Here is a tiny trained network, its code and every weight. The questions are about switching its units off for an input and a target symbol, where a switched-off unit gives its printed mean instead of its output.

import numpy as np


def w(rows, s, z=0):
    codes = np.array(rows[::2]) - 128.0
    scale = np.full(codes.shape[1], s)
    scale[-1] = z or s
    return codes * scale


def f(y):
    return np.maximum(y, 0)


def softmax(a):
    e = np.exp(a - a.max(-1, keepdims=True))
    return e / e.sum(-1, keepdims=True)


def log_softmax(a):
    a = a - a.max(-1, keepdims=True)
    return a - np.log(np.exp(a).sum(-1, keepdims=True))


def net(x, mask):
    ids = ['ΞΦδμψω'.index(c) for c in x.split()]
    T = len(ids)
    res = E[ids] + P[:T]
    u = 0
    for l in range(3):
        q, k, v = (res @ M[l].T for M in (Q, K, V))
        z = softmax(np.where(np.tri(T) > 0, q @ k.T / 2**0.5, -1e9)) @ v
        res = res + np.where(mask[u], z, O[l][:, -1]) @ O[l][:, :-1]
        u += 1
        y = f(res @ A[l][:, :-1].T + A[l][:, -1])
        res = res + np.where(mask[u : u + 8], y, B[l][:, -1]) @ B[l][:, :-1]
        u += 8
    return log_softmax(res[-1] @ U[:, :-1].T + U[:, -1])


Q, K, V, O, A, B = {}, {}, {}, {}, {}, {}
E = w([
[210,94,99,6],'Ξ',
[148,89,64,36],'Φ',
[45,171,70,162],'δ',
[48,43,76,157],'μ',
[72,113,144,81],'ψ',
[83,47,132,65],'ω',
],0.012)
P = w([
[174,123,101,144],'0',
[121,143,130,54],'1',
[223,196,216,156],'2',
[133,79,117,120],'3',
[182,2,161,234],'4',
[159,29,96,117],'5',
[201,84,139,219],'6',
[190,49,146,41],'7',
],0.0081)
Q[0] = w([
[74,13,172,167],'L0H0',
[163,255,125,64],'L0H0',
],0.0086)
K[0] = w([
[184,127,255,28],'L0H0',
[189,115,121,56],'L0H0',
],0.0072)
V[0] = w([
[132,119,1,200],'L0H0',
[116,147,251,191],'L0H0',
],0.0099)
O[0] = w([
[136,187,251,119,122],'L0H0',
[78,171,50,154,3],'L0H0',
],0.013,0.0074)
A[0] = w([
[163,126,60,104,151],'L0N0',
[227,160,101,150,68],'L0N1',
[121,164,115,20,23],'L0N2',
[89,57,114,189,168],'L0N3',
[180,171,118,144,2],'L0N4',
[119,255,122,140,168],'L0N5',
[138,216,97,218,164],'L0N6',
[74,106,107,182,51],'L0N7',
],0.0099,0.004)
B[0] = w([
[119,113,178,193,229],'L0N0',
[28,104,2,103,178],'L0N1',
[128,116,32,171,217],'L0N2',
[178,109,230,71,252],'L0N3',
[141,235,121,76,128],'L0N4',
[125,29,165,70,136],'L0N5',
[129,23,90,81,133],'L0N6',
[193,96,112,97,143],'L0N7',
],0.0062,0.0039)
Q[1] = w([
[192,78,109,135],'L1H0',
[108,207,8,207],'L1H0',
],0.011)
K[1] = w([
[60,82,137,132],'L1H0',
[107,254,86,103],'L1H0',
],0.0097)
V[1] = w([
[180,224,9,36],'L1H0',
[1,115,255,216],'L1H0',
],0.005)
O[1] = w([
[133,75,143,121,3],'L1H0',
[27,252,144,82,94],'L1H0',
],0.012,0.0063)
A[1] = w([
[254,142,242,176,215],'L1N0',
[159,62,180,94,124],'L1N1',
[250,184,73,70,142],'L1N2',
[164,158,120,172,1],'L1N3',
[176,96,186,194,139],'L1N4',
[68,180,134,205,59],'L1N5',
[106,39,119,65,188],'L1N6',
[227,169,143,110,155],'L1N7',
],0.0093,0.0038)
B[1] = w([
[3,23,154,93,244],'L1N0',
[98,130,27,117,254],'L1N1',
[99,62,212,150,195],'L1N2',
[101,70,44,53,128],'L1N3',
[27,149,131,168,190],'L1N4',
[164,116,72,131,133],'L1N5',
[184,197,132,119,254],'L1N6',
[13,134,114,244,186],'L1N7',
],0.0064,0.013)
Q[2] = w([
[2,124,88,80],'L2H0',
[74,214,144,76],'L2H0',
],0.0072)
K[2] = w([
[137,21,157,71],'L2H0',
[120,59,118,2],'L2H0',
],0.0099)
V[2] = w([
[105,119,90,3],'L2H0',
[173,97,145,159],'L2H0',
],0.0078)
O[2] = w([
[252,112,155,223,254],'L2H0',
[127,125,65,97,135],'L2H0',
],0.013,0.0057)
A[2] = w([
[87,186,214,147,109],'L2N0',
[22,112,111,176,107],'L2N1',
[133,108,194,133,224],'L2N2',
[172,77,90,88,42],'L2N3',
[220,148,44,128,58],'L2N4',
[73,31,207,147,164],'L2N5',
[67,160,80,3,22],'L2N6',
[87,211,117,105,2],'L2N7',
],0.0081,0.0038)
B[2] = w([
[85,157,66,108,145],'L2N0',
[128,119,144,119,167],'L2N1',
[135,128,80,176,182],'L2N2',
[159,159,1,100,163],'L2N3',
[120,141,204,62,141],'L2N4',
[107,163,136,69,252],'L2N5',
[133,197,142,145,128],'L2N6',
[200,141,77,145,130],'L2N7',
],0.0091,0.016)
U = w([
[103,90,187,99,88],'Ξ',
[182,89,79,247,196],'Φ',
[255,136,87,118,235],'δ',
[144,173,125,101,204],'μ',
[112,92,69,111,4],'ψ',
[116,173,101,108,118],'ω',
],0.0066,0.0043)

Each question gives the input, a string of symbols that net reads in full, and the target symbol t.
The units are the heads (2 rows each of Q, K, V and O) and the neurons (one row each of A and B). Each row of codes is followed by its name. A weight is (code - 128) times the scale printed after its matrix; where a second scale follows, it is the last column's (O, A, B and U).
mask holds one flag per unit, layer by layer, with each layer's heads first. A switched-off unit (its flag False) gives its mean, the last column of its rows in O or B, instead of its output. The means were averaged over made-up inputs and are rounded, as every weight is.
A unit's drop is (log p(t) with every unit on - log p(t) with that unit switched off) / (log p(t) with every unit on - log p(t) with every unit switched off).
The circuit of an input: a set's keep is (log p(t) with only the set's units on - log p(t) with every unit switched off) / (log p(t) with every unit on - log p(t) with every unit switched off). Starting from the 12 units with the biggest drops (on a tie, the unit counted first), units are removed one at a time, each time the one whose removal leaves the highest keep (on an exact tie, the one counted first), for as long as the keep stays at least 0.8.
units of the circuit, in order: the units of the circuit, biggest drop first
most important unit: the unit with the biggest drop
top k neurons: the k neurons with the biggest drops, biggest first
k most important neurons of layer l: the k neurons of layer l with the biggest drops, biggest first
drop of u: that unit's drop, to one decimal
input ω ω ψ, target Φ: units of the circuit, in order => L0H0; L2H0
input Φ δ ψ, target Ξ: units of the circuit, in order => L1N0; L1H0
input μ Φ μ μ, target μ: top 2 neurons => L1N1; L0N2
input ψ ω Φ ω Φ ω μ, target Ξ: most important unit => L0N3
input Φ Φ Ξ Φ Ξ, target ψ: units of the circuit, in order => L1H0; L1N7; L2H0
input Φ ω Ξ, target Ξ: top 2 neurons => L1N7; L1N2
input μ δ Φ, target ω: units of the circuit, in order => L0H0; L1H0
input ω ψ ψ, target Φ: units of the circuit, in order => L0H0; L2N5
input μ μ Ξ, target ω: units of the circuit, in order => L1H0; L0H0; L2N0
input μ ω ω μ Φ ψ Ξ, target Ξ: 2 most important neurons of layer 2 => L2N3; L2N5
input μ ω μ ψ, target δ: 2 most important neurons of layer 1 => L1N7; L1N4
input Φ Φ Φ δ, target Ξ: top 2 neurons => L1N7; L1N4
input Ξ Φ ω, target ψ: 2 most important neurons of layer 1 => L1N7; L1N2
input Ξ Φ ω ω, target δ: top neuron => L1N0
input ψ ω δ, target δ: top 2 neurons => L1N7; L0N6
input μ Φ Φ Φ Ξ Φ ψ, target Ξ: top 2 neurons => L1N0; L1N4
input Φ ω Φ, target Ξ: 2 most important neurons of layer 2 => L2N5; L2N3
input μ Φ Ξ, target ω: 4 most important neurons of layer 1 => L1N7; L1N0; L1N1; L1N2
input μ Ξ ω μ, target δ: drop of L0N3 => 0.1
input Ξ Φ δ ψ Φ δ Φ, target Ξ: drop of L2N3 => 0.1
input Ξ Φ δ Φ Φ ω μ, target Ξ: drop of L1N7 => 0.2
